A = [[0.03, 0.08, 0.03, 0.10, -0.03, -0.06, 0.09, -0.09], [-0.07, -0.18, 0.02, -0.04, 0.10, 0.03, 0.04, 0.00], [-0.06, -0.17, 0.02, -0.06, 0.12, 0.05, 0.01, 0.03], [0.02, -0.09, 0.13, 0.06, 0.03, -0.09, 0.03, 0.11], [0.06, -0.09, 0.02, -0.02, 0.10, 0.17, -0.01, 0.12]]
A[-5][0]	0.03
A[1]	[-0.07, -0.18, 0.02, -0.04, 0.10, 0.03, 0.04, 0.00]
A[1][-6]	0.02
A[-4][0]	-0.07
A[-2]	[0.02, -0.09, 0.13, 0.06, 0.03, -0.09, 0.03, 0.11]
A[:, -2]	[0.09, 0.04, 0.01, 0.03, -0.01]
A[-2][1]	-0.09
A[0][7]	-0.09
A[2]	[-0.06, -0.17, 0.02, -0.06, 0.12, 0.05, 0.01, 0.03]
A[:, 7]	[-0.09, 0.00, 0.03, 0.11, 0.12]
A[:, 5]	[-0.06, 0.03, 0.05, -0.09, 0.17]
A[-1][5]	0.17
A[-4][5]	0.03
A[2][-5]	-0.06
A[-3][1]	-0.17
A[-1][4]	0.10
A[-4][6]	0.04
A[3][7]	0.11
A[:, -6]	[0.03, 0.02, 0.02, 0.13, 0.02]
A[-5][-5]	0.10
A[1][7]	0.00
A[0][-7]	0.08
A[0][6]	0.09
A[-2][-8]	0.02
A[4][1]	-0.09

M =
[[ -3   7  -3  18  -1  36   7  26]
 [ 12  -4  -2  10  -2  15   1  -8]
 [ 16   4  10   3   1 -14   1   2]
 [ 46  13   0  -3  -3  21   3 -14]
 [ 16  -8  -2  -1  13   4  -1   5]
 [-28  -7   2  17   1  15  -4  -2]
 [  4 -10   1  -4   2  -9   4   3]
 [ -2  -6  -8  -5   1 -24  -2   0]
 [ -6   4  -3   5   2   6  -1   9]
 [  8 -12  -6  -7  -1   5   2  -9]
 [-12  -2   1 -16  -3 -13  -2 -14]
 [-20   0  -3  -6  -1  -5   1  12]
 [  6  -7  -4 -11   0  14   1  -8]]
M[-13,-8] -> -3
M[:, 2] -> [-3, -2, 10, 0, -2, 2, 1, -8, -3, -6, 1, -3, -4]
M[-8,5] -> 15
M[12,-2] -> 1
M[10,0] -> -12
M[-2] -> [-20, 0, -3, -6, -1, -5, 1, 12]
M[:, 0] -> [-3, 12, 16, 46, 16, -28, 4, -2, -6, 8, -12, -20, 6]
M[-5,-5] -> 5
M[-10,-3] -> 21
M[-1,-7] -> -7
M[4,1] -> -8
M[-8] -> [-28, -7, 2, 17, 1, 15, -4, -2]
M[-1] -> [6, -7, -4, -11, 0, 14, 1, -8]
M[-1,-3] -> 14
M[-1,7] -> -8
M[-12,-5] -> 10
M[-3,2] -> 1
M[-3] -> [-12, -2, 1, -16, -3, -13, -2, -14]
M[11,5] -> -5
M[:, -3] -> [36, 15, -14, 21, 4, 15, -9, -24, 6, 5, -13, -5, 14]
M[-8,7] -> -2
M[-10,0] -> 46
M[-11] -> [16, 4, 10, 3, 1, -14, 1, 2]
M[-5,-6] -> -3
M[11,-7] -> 0
M[-5,-7] -> 4
M[-9,-6] -> -2
M[6,5] -> -9
M[2,2] -> 10
M[-5] -> [-6, 4, -3, 5, 2, 6, -1, 9]
M[7,4] -> 1
M[-12,-2] -> 1
M[-6] -> [-2, -6, -8, -5, 1, -24, -2, 0]

B = ((-28, 22, 29, -18, -12, 32, -24, 14, -13, -28, 8, -28), (-21, -30, -48, 44, 8, 7, 37, 21, 48, -8, -36, -2), (-23, 33, 29, 35, 37, 3, -16, -29, 9, 5, 31, -43), (-40, -7, -4, 6, -29, -24, -11, -15, -27, -43, 16, 20), (-49, 18, -6, 16, -3, -20, 46, 35, 12, -42, -45, 13), (28, -45, 26, 45, 24, -26, -9, 21, -49, -10, 8, 4), (-25, -46, 30, -20, -14, -14, -11, 13, 32, -44, 30, 10), (-4, 16, 34, 3, 41, -6, -2, 3, 0, -20, 44, 5), (-19, 34, 21, -20, 39, -40, 7, 49, -47, 16, 26, -44), (48, -9, -44, -11, -43, 15, 48, -1, 13, -9, 43, -27), (2, 31, -5, -42, 46, -23, -3, -5, -1, 17, 8, 7), (39, 5, -44, 15, -31, -21, 40, -23, -48, 6, -15, -34), (-30, 2, -26, 4, -22, 24, -7, -20, -11, -43, -20, 35), (42, 12, -44, -41, 37, 27, 32, -45, -29, 34, 8, 29), (47, 46, 35, -16, -23, 29, 9, -16, -35, -30, -32, 20), (-27, 49, -2, -21, -20, 34, 34, 42, 10, 42, 7, 25))
B[0, 0]: -28
B[13, 10]: 8
B[9, 10]: 43
B[15, 6]: 34
B[9, 1]: -9
B[2, 11]: -43
B[5, 10]: 8
B[12]: [-30, 2, -26, 4, -22, 24, -7, -20, -11, -43, -20, 35]
B[2, 5]: 3
B[1, 9]: -8
B[6, 7]: 13
B[15, 11]: 25
B[15, 4]: -20
B[:, 6]: [-24, 37, -16, -11, 46, -9, -11, -2, 7, 48, -3, 40, -7, 32, 9, 34]
B[1, 2]: -48
B[4, 10]: -45
B[:, 5]: [32, 7, 3, -24, -20, -26, -14, -6, -40, 15, -23, -21, 24, 27, 29, 34]
B[13]: [42, 12, -44, -41, 37, 27, 32, -45, -29, 34, 8, 29]
B[8, 1]: 34
B[12, 11]: 35
B[5, 3]: 45
B[:, 0]: [-28, -21, -23, -40, -49, 28, -25, -4, -19, 48, 2, 39, -30, 42, 47, -27]
B[10, 9]: 17
B[10, 10]: 8
B[8, 4]: 39
B[9, 11]: -27
B[1, 3]: 44
B[9, 5]: 15
B[1, 7]: 21
B[15]: [-27, 49, -2, -21, -20, 34, 34, 42, 10, 42, 7, 25]
B[11, 8]: -48
B[6, 5]: -14
B[1, 1]: -30
B[:, 7]: [14, 21, -29, -15, 35, 21, 13, 3, 49, -1, -5, -23, -20, -45, -16, 42]

grid =
[[ -6   3   6   9 -18  10   3 -14   2  51]
 [-15 -13  15  39 -13  -7  -1 -32  -1  -2]
 [ 14  13 -13  12  36 -19  -1  14 -28  10]
 [  7 -28  13 -51 -40  51  16 -24  13  30]
 [ 30   1 -18 -36  -7   7  20 -22 -15   4]
 [ 20 -19  -2 -20  17   9  25 -13  13  -6]
 [ 20  -5  -1  30  20  19 -31 -22  -4  18]
 [ 11  -7   8  30  11  17 -22 -41 -14   5]]
grid[-8,-10] = -6
grid[6,-6] = 20
grid[0] = [-6, 3, 6, 9, -18, 10, 3, -14, 2, 51]
grid[-1,9] = 5
grid[-8,2] = 6
grid[7,-4] = -22
grid[-3,-9] = -19
grid[-1,7] = -41
grid[-3] = [20, -19, -2, -20, 17, 9, 25, -13, 13, -6]
grid[-7] = [-15, -13, 15, 39, -13, -7, -1, -32, -1, -2]
grid[-3,6] = 25
grid[0,7] = -14
grid[:, 0] = [-6, -15, 14, 7, 30, 20, 20, 11]
grid[:, -8] = [6, 15, -13, 13, -18, -2, -1, 8]
grid[4,1] = 1
grid[0,1] = 3
grid[-6] = [14, 13, -13, 12, 36, -19, -1, 14, -28, 10]
grid[2,-3] = 14
grid[5,3] = -20
grid[:, 4] = [-18, -13, 36, -40, -7, 17, 20, 11]
grid[0,-6] = -18
grid[2,-10] = 14
grid[2,-8] = -13
grid[-4,4] = -7
grid[:, -7] = [9, 39, 12, -51, -36, -20, 30, 30]
grid[-7,8] = -1
grid[1,2] = 15
grid[0,8] = 2
grid[-1,8] = -14
grid[-7,3] = 39
grid[2,-6] = 36
grid[-2,8] = -4
grid[-2,3] = 30
